Here is a tiny trained network, its code and every weight. The questions are about switching its units off for an input and a class, where a switched-off unit gives its printed mean instead of its output.

import numpy as np


def w(rows, s, z=0):
    codes = np.array(rows[::2]) - 128.0
    scale = np.full(codes.shape[1], s)
    scale[-1] = z or s
    return codes * scale


def norm(h):
    return h / np.sqrt((h * h).mean(-1, keepdims=True) + 1e-5)


def f(y):
    return y / 2 * (1 + np.tanh(0.7978845608 * (y + 0.044715 * y**3)))


def log_softmax(a):
    a = a - a.max(-1, keepdims=True)
    return a - np.log(np.exp(a).sum(-1, keepdims=True))


def net(x, mask):
    res = np.array(x, float).reshape(1, 7) / 4 @ E
    u = 0
    for l in range(3):
        y = f(norm(res) @ A[l][:, :-1].T + A[l][:, -1])
        res = res + np.where(mask[u : u + 12], y, B[l][:, -1]) @ B[l][:, :-1]
        u += 12
    return log_softmax(norm(res)[-1] @ U[:, :-1].T + U[:, -1])


A, B = {}, {}
E = w([
[125,121,128,126],'x0',
[55,154,176,96],'x1',
[87,192,2,122],'x2',
[127,136,130,131],'x3',
[2,17,99,249],'x4',
[130,129,127,129],'x5',
[130,131,125,132],'x6',
],0.011)
A[0] = w([
[114,121,134,114,94],'L0N1',
[168,155,160,146,70],'L0N2',
[191,130,176,46,215],'L0N3',
[10,164,192,59,130],'L0N4',
[63,110,149,43,5],'L0N5',
[99,185,31,161,3],'L0N6',
[62,160,161,100,111],'L0N7',
[210,135,103,204,104],'L0N8',
[136,147,164,146,12],'L0N9',
[132,148,140,36,26],'L0N10',
[104,26,167,169,88],'L0N11',
[89,168,168,129,7],'L0N12',
],0.013,0.0038)
B[0] = w([
[139,132,138,160,123],'L0N1',
[100,152,101,157,142],'L0N2',
[119,186,101,211,254],'L0N3',
[237,57,2,145,196],'L0N4',
[181,82,104,145,134],'L0N5',
[26,107,202,11,173],'L0N6',
[220,112,51,131,154],'L0N7',
[163,85,47,95,155],'L0N8',
[94,122,129,142,118],'L0N9',
[148,162,136,199,174],'L0N10',
[120,239,99,164,207],'L0N11',
[204,61,118,198,125],'L0N12',
],0.0083,0.0087)
A[1] = w([
[96,102,156,107,148],'L1N1',
[147,97,160,106,4],'L1N2',
[78,174,172,105,34],'L1N3',
[152,66,255,139,139],'L1N4',
[85,98,157,111,102],'L1N5',
[134,125,164,54,122],'L1N6',
[75,100,125,165,251],'L1N7',
[129,182,189,85,47],'L1N8',
[130,113,139,106,25],'L1N9',
[158,113,109,136,21],'L1N10',
[131,129,147,137,93],'L1N11',
[227,71,185,195,86],'L1N12',
],0.017,0.0037)
B[1] = w([
[168,165,134,182,131],'L1N1',
[87,130,122,138,109],'L1N2',
[181,100,108,103,133],'L1N3',
[37,171,145,52,166],'L1N4',
[187,162,155,189,139],'L1N5',
[164,254,70,222,134],'L1N6',
[224,230,56,130,241],'L1N7',
[185,167,47,183,167],'L1N8',
[104,126,145,181,105],'L1N9',
[137,101,117,132,132],'L1N10',
[98,154,80,132,122],'L1N11',
[65,138,82,37,254],'L1N12',
],0.0075,0.0064)
A[2] = w([
[146,158,44,124,217],'L2N1',
[34,223,118,55,92],'L2N2',
[139,138,170,150,151],'L2N3',
[70,87,114,180,88],'L2N4',
[66,50,121,159,134],'L2N5',
[43,96,107,207,135],'L2N6',
[98,151,233,170,171],'L2N7',
[64,87,125,196,122],'L2N8',
[83,2,171,231,135],'L2N9',
[190,207,115,185,225],'L2N10',
[73,172,205,153,3],'L2N11',
[184,30,50,134,162],'L2N12',
],0.013,0.0032)
B[2] = w([
[139,44,154,154,248],'L2N1',
[54,95,175,116,195],'L2N2',
[75,135,66,149,126],'L2N3',
[179,206,118,109,133],'L2N4',
[159,163,119,61,128],'L2N5',
[170,204,111,102,150],'L2N6',
[107,113,90,63,128],'L2N7',
[174,187,134,112,135],'L2N8',
[225,245,148,104,127],'L2N9',
[63,96,138,188,244],'L2N10',
[132,112,124,88,127],'L2N11',
[179,66,224,81,170],'L2N12',
],0.011,0.014)
U = w([
[181,254,100,186,106],'0',
[116,85,150,157,205],'1',
[114,85,147,156,180],'2',
[119,91,149,156,167],'3',
[63,136,107,36,62],'4',
[205,75,117,127,3],'5',
],0.015,0.0049)

Each question gives the input, the list of numbers given to net, and the class t.
The units are the neurons (one row each of A and B). Each row of codes is followed by its name. A weight is (code - 128) times the scale printed after its matrix; where a second scale follows, it is the last column's (A, B and U).
mask holds one flag per neuron, layer by layer. A switched-off neuron (its flag False) gives its mean, the last column of its row in B, instead of its output. The means were averaged over made-up inputs and are rounded, as every weight is.
A unit's drop is (log p(t) with every unit on - log p(t) with that unit switched off) / (log p(t) with every unit on - log p(t) with every unit switched off).
The circuit of an input: a set's keep is (log p(t) with only the set's units on - log p(t) with every unit switched off) / (log p(t) with every unit on - log p(t) with every unit switched off). Starting from the 12 units with the biggest drops (on a tie, the unit counted first), units are removed one at a time, each time the one whose removal leaves the highest keep (on an exact tie, the one counted first), for as long as the keep stays at least 0.8.
circuit, biggest first: the units of the circuit, biggest drop first
most important unit: the unit with the biggest drop
top k neurons: the k neurons with the biggest drops, biggest first
k most important neurons of layer l: the k neurons of layer l with the biggest drops, biggest first
drop when u is switched off: that unit's drop, to one decimal
input [-1,1,8,-4,5,-5,3], class 4: top neuron -> (L0N6)
input [-5,1,8,6,-7,-5,3], class 4: 3 most important neurons of layer 1 -> (L1N7; L1N5; L1N1)
input [1,-3,2,-7,-6,5,-3], class 3: top 2 neurons -> (L2N10; L1N7)
input [-8,-8,5,7,-6,-7,-3], class 5: circuit, biggest first -> (L0N11; L1N7)
input [7,-4,8,-3,8,8,-4], class 0: top 2 neurons -> (L2N6; L1N12)
input [2,-1,7,-8,-6,0,5], class 3: top 2 neurons -> (L1N7; L2N2)
input [4,8,-8,-7,0,4,1], class 4: top 2 neurons -> (L1N4; L1N12)
input [-6,-8,6,1,-6,5,1], class 5: circuit, biggest first -> (L0N11; L1N7; L2N1)
input [-1,-7,-8,3,0,-6,5], class 4: circuit, biggest first -> (L1N12; L1N4)
input [-1,-8,-8,-1,5,5,-6], class 4: 2 most important neurons of layer 0 -> (L0N3; L0N4)
input [1,6,3,2,-6,-8,-5], class 1: top 2 neurons -> (L1N7; L2N10)
input [4,-5,3,7,-6,2,-4], class 3: 3 most important neurons of layer 2 -> (L2N10; L2N6; L2N1)
input [-7,-2,5,-8,-3,5,1], class 3: top 2 neurons -> (L1N12; L1N6)
input [-7,1,-7,7,-8,1,-6], class 0: most important unit -> L1N8
input [-7,2,6,-3,4,-4,4], class 4: top 2 neurons -> (L0N6; L2N10)
input [2,2,6,4,6,4,4], class 0: 2 most important neurons of layer 1 -> (L1N12; L1N5)
input [-4,0,1,5,-4,0,6], class 2: top 2 neurons -> (L2N10; L1N7)
input [-3,-3,4,-8,-2,-8,-2], class 1: top 2 neurons -> (L1N6; L1N12)
input [5,5,-5,0,-7,-5,-2], class 0: top 2 neurons -> (L2N12; L2N1)
input [4,-1,-8,5,-2,6,4], class 4: most important unit -> L1N4
input [5,5,3,-7,-6,7,8], class 2: 2 most important neurons of layer 2 -> (L2N10; L2N6)
input [1,4,1,-3,-5,8,-6], class 1: 2 most important neurons of layer 0 -> (L0N11; L0N4)
input [8,-8,6,-6,-4,8,2], class 1: 2 most important neurons of layer 1 -> (L1N7; L1N12)
input [6,5,-4,6,-8,7,-8], class 0: drop when L2N1 is switched off -> 0.1
input [-8,8,-3,0,-2,5,-1], class 5: drop when L0N4 is switched off -> 0.9
input [-7,7,-1,-3,-4,-6,-5], class 5: drop when L0N4 is switched off -> 0.9
input [2,7,-5,4,-2,-1,5], class 5: circuit, biggest first -> (L0N4)
input [-4,6,5,-1,-2,1,-3], class 5: drop when L0N4 is switched off -> 0.7
